Here is a tiny trained network, its code and every weight. The questions are about switching its units off for an input and a class, where a switched-off unit gives its printed mean instead of its output.

import numpy as np


def w(rows, s, z=0):
    codes = np.array(rows[::2]) - 128.0
    scale = np.full(codes.shape[1], s)
    scale[-1] = z or s
    return codes * scale


def f(y):
    return np.maximum(y, 0)


def log_softmax(a):
    a = a - a.max(-1, keepdims=True)
    return a - np.log(np.exp(a).sum(-1, keepdims=True))


def net(x, mask):
    res = np.array(x, float).reshape(1, 8) / 4 @ E
    y = f(res @ A[0][:, :-1].T + A[0][:, -1])
    res = res + np.where(mask, y, B[0][:, -1]) @ B[0][:, :-1]
    return log_softmax(res[-1] @ U[:, :-1].T + U[:, -1])


A, B = {}, {}
E = w([
[176,146,230,92,62,137,97],'x0',
[84,123,106,155,33,37,169],'x1',
[133,205,95,29,136,109,150],'x2',
[199,71,91,120,97,178,235],'x3',
[121,122,138,126,136,123,140],'x4',
[142,255,158,199,133,152,165],'x5',
[122,125,141,124,136,125,138],'x6',
[132,128,123,128,127,126,124],'x7',
],0.0086)
A[0] = w([
[93,117,133,101,128,126,92,86],'neuron 1',
[138,134,127,162,74,10,161,80],'neuron 2',
[163,148,183,124,91,119,95,91],'neuron 3',
[139,57,100,62,122,101,86,85],'neuron 4',
[75,141,159,124,140,106,70,87],'neuron 5',
[199,101,122,143,101,123,198,82],'neuron 6',
[106,155,133,65,130,142,146,171],'neuron 7',
[143,199,151,161,129,129,125,106],'neuron 8',
[110,73,114,94,103,166,168,116],'neuron 9',
[124,90,118,92,117,131,95,247],'neuron 10',
[120,116,135,158,128,129,115,120],'neuron 11',
[143,151,151,158,144,111,150,189],'neuron 12',
[187,109,115,106,132,142,214,66],'neuron 13',
[141,137,181,96,70,154,111,65],'neuron 14',
[112,53,157,253,122,181,98,110],'neuron 15',
[199,137,140,123,113,104,109,89],'neuron 16',
[105,136,56,148,186,108,148,93],'neuron 17',
[193,126,148,106,243,203,76,76],'neuron 18',
[149,113,83,147,178,91,108,127],'neuron 19',
[88,136,76,139,182,102,132,98],'neuron 20',
[156,92,137,109,143,169,175,102],'neuron 21',
[80,127,86,135,151,144,132,73],'neuron 22',
[129,145,84,155,65,112,93,100],'neuron 23',
[86,129,71,149,124,150,113,88],'neuron 24',
[171,109,176,77,82,105,89,140],'neuron 25',
[124,157,159,150,158,182,156,125],'neuron 26',
[113,181,142,156,89,130,169,118],'neuron 27',
[121,107,65,169,188,121,168,87],'neuron 28',
[56,139,136,106,141,133,55,137],'neuron 29',
[143,127,117,111,117,149,153,96],'neuron 30',
[129,167,103,65,127,108,160,63],'neuron 31',
[139,153,125,126,122,117,131,176],'neuron 32',
[80,142,149,124,139,115,102,55],'neuron 33',
[155,132,137,81,176,69,162,169],'neuron 34',
[157,95,94,144,90,215,185,71],'neuron 35',
[108,137,136,146,184,102,66,95],'neuron 36',
[171,188,120,186,122,144,170,142],'neuron 37',
[132,184,82,57,132,128,130,132],'neuron 38',
[133,121,137,112,115,168,159,100],'neuron 39',
[52,124,133,131,55,112,172,65],'neuron 40',
[105,126,133,148,181,70,125,96],'neuron 41',
],0.013,0.015)
B[0] = w([
[112,158,116,84,119,126,109,140],'neuron 1',
[219,129,70,46,183,65,174,184],'neuron 2',
[124,102,186,118,116,163,191,154],'neuron 3',
[51,142,99,31,126,163,80,173],'neuron 4',
[144,226,125,110,14,112,109,160],'neuron 5',
[145,197,152,144,88,104,74,172],'neuron 6',
[138,96,155,174,149,94,81,183],'neuron 7',
[71,133,86,102,133,150,136,164],'neuron 8',
[113,162,98,132,112,146,103,171],'neuron 9',
[78,85,62,254,138,176,180,248],'neuron 10',
[150,120,140,132,154,109,91,142],'neuron 11',
[94,86,78,185,111,178,160,192],'neuron 12',
[130,241,132,138,77,118,92,163],'neuron 13',
[160,110,230,72,135,187,171,147],'neuron 14',
[129,99,193,116,189,49,30,199],'neuron 15',
[117,120,169,136,109,144,154,137],'neuron 16',
[146,122,211,86,133,204,166,172],'neuron 17',
[198,111,55,51,165,25,208,188],'neuron 18',
[111,132,173,140,135,147,157,163],'neuron 19',
[134,118,192,113,89,159,173,167],'neuron 20',
[127,177,89,122,93,105,134,159],'neuron 21',
[129,119,202,55,120,136,170,142],'neuron 22',
[197,108,103,143,161,130,153,148],'neuron 23',
[147,135,184,89,143,144,144,145],'neuron 24',
[113,117,159,115,149,215,175,185],'neuron 25',
[107,82,75,118,152,145,136,165],'neuron 26',
[71,105,93,104,169,165,117,169],'neuron 27',
[121,131,201,107,81,170,162,172],'neuron 28',
[149,191,82,173,71,129,148,188],'neuron 29',
[143,158,133,148,108,113,116,137],'neuron 30',
[142,121,177,112,180,94,48,145],'neuron 31',
[116,104,118,188,149,137,122,176],'neuron 32',
[149,221,122,128,47,108,93,136],'neuron 33',
[99,72,148,194,132,90,79,181],'neuron 34',
[154,200,133,128,61,110,98,171],'neuron 35',
[192,154,97,131,68,128,118,164],'neuron 36',
[64,94,91,102,119,166,84,191],'neuron 37',
[155,85,206,172,166,72,46,177],'neuron 38',
[148,157,145,151,116,122,135,141],'neuron 39',
[178,119,82,72,195,63,189,160],'neuron 40',
[136,184,158,124,92,181,132,151],'neuron 41',
],0.008,0.015)
U = w([
[169,254,113,162,49,113,97,82],'0',
[124,122,112,202,140,138,155,254],'1',
[215,121,72,69,179,63,199,69],'2',
[134,135,234,113,116,188,194,94],'3',
[119,112,97,216,124,135,138,200],'4',
[133,106,191,158,175,65,6,74],'5',
[123,119,94,220,136,145,152,168],'6',
[24,128,56,89,126,175,86,23],'7',
],0.0093,0.012)

Each question gives the input, the list of numbers given to net, and the class t.
The units are the neurons (one row each of A and B). Each row of codes is followed by its name. A weight is (code - 128) times the scale printed after its matrix; where a second scale follows, it is the last column's (A, B and U).
mask holds one flag per neuron, in row order. A switched-off neuron (its flag False) gives its mean, the last column of its row in B, instead of its output. The means were averaged over made-up inputs and are rounded, as every weight is.
A unit's drop is (log p(t) with every unit on - log p(t) with that unit switched off) / (log p(t) with every unit on - log p(t) with every unit switched off).
The circuit of an input: a set's keep is (log p(t) with only the set's units on - log p(t) with every unit switched off) / (log p(t) with every unit on - log p(t) with every unit switched off). Starting from the 12 units with the biggest drops (on a tie, the unit counted first), units are removed one at a time, each time the one whose removal leaves the highest keep (on an exact tie, the one counted first), for as long as the keep stays at least 0.8.
units of the circuit, in order: the units of the circuit, biggest drop first
top k neurons: the k neurons with the biggest drops, biggest first
drop when u is switched off: that unit's drop, to one decimal
input [-3,4,-4,-6,-6,6,3,4], class 0: units of the circuit, in order -> [neuron 10]
input [-4,6,7,1,-3,0,-2,7], class 5: top 4 neurons -> [neuron 38; neuron 31; neuron 18; neuron 34]
input [3,-5,3,6,3,-5,5,-3], class 0: units of the circuit, in order -> [neuron 13; neuron 21]
input [5,-1,-6,3,3,3,-5,5], class 5: top 3 neurons -> [neuron 15; neuron 10; neuron 29]
input [-8,-4,8,6,0,2,-7,7], class 3: top 4 neurons -> [neuron 17; neuron 28; neuron 15; neuron 20]
input [-6,7,4,-6,2,8,-7,-4], class 7: top 3 neurons -> [neuron 27; neuron 37; neuron 8]
input [-1,6,5,0,-1,7,4,1], class 7: top 2 neurons -> [neuron 37; neuron 27]
input [-7,4,6,1,-5,2,2,2], class 3: top 3 neurons -> [neuron 17; neuron 20; neuron 28]
input [6,2,7,5,-3,5,-8,-2], class 4: units of the circuit, in order -> [neuron 32; neuron 37]
input [2,7,-3,-3,1,-2,-5,0], class 2: units of the circuit, in order -> [neuron 2; neuron 40]
input [-2,-1,-2,-7,-1,-1,-6,4], class 0: units of the circuit, in order -> [neuron 5; neuron 29]
input [6,4,5,-3,-3,3,4,1], class 3: top 4 neurons -> [neuron 14; neuron 3; neuron 25; neuron 10]
input [-7,3,5,-6,6,7,0,-3], class 3: units of the circuit, in order -> [neuron 17; neuron 20]
input [-2,-8,-4,-1,-2,-1,0,1], class 2: units of the circuit, in order -> [neuron 18]
input [-6,0,6,6,2,4,-1,-5], class 0: top 3 neurons -> [neuron 13; neuron 10; neuron 35]
input [-1,-3,3,6,6,-1,-5,-2], class 0: units of the circuit, in order -> [neuron 13; neuron 35]
input [0,8,8,-5,-6,-8,1,2], class 2: top 4 neurons -> [neuron 2; neuron 40; neuron 15; neuron 23]
input [-8,-5,-4,7,-2,8,4,8], class 3: top 3 neurons -> [neuron 28; neuron 17; neuron 10]
input [-5,-5,6,1,-1,6,-1,-1], class 5: top 2 neurons -> [neuron 38; neuron 10]
input [1,6,-8,3,-5,-3,-2,1], class 5: top neuron -> [neuron 15]
input [-8,-5,5,4,-6,4,-4,-6], class 3: units of the circuit, in order -> [neuron 17; neuron 28]
input [-1,7,8,3,-7,8,6,7], class 5: top 3 neurons -> [neuron 38; neuron 31; neuron 10]
input [-3,-8,6,-2,-1,6,5,-6], class 2: top 2 neurons -> [neuron 18; neuron 10]
input [2,7,3,-4,-2,7,-3,4], class 2: top 4 neurons -> [neuron 2; neuron 10; neuron 40; neuron 23]
input [-5,2,7,5,3,-1,-6,1], class 5: units of the circuit, in order -> [neuron 38; neuron 31; neuron 34]
input [-8,-5,4,3,-2,-1,6,-6], class 3: units of the circuit, in order -> [neuron 17; neuron 28]
input [2,1,1,1,1,-8,0,3], class 7: units of the circuit, in order -> [neuron 4]
input [3,5,-1,-6,6,2,6,-6], class 0: drop when neuron 5 is switched off -> 1.7
input [8,6,3,3,2,-6,-4,-8], class 3: drop when neuron 14 is switched off -> 1.1
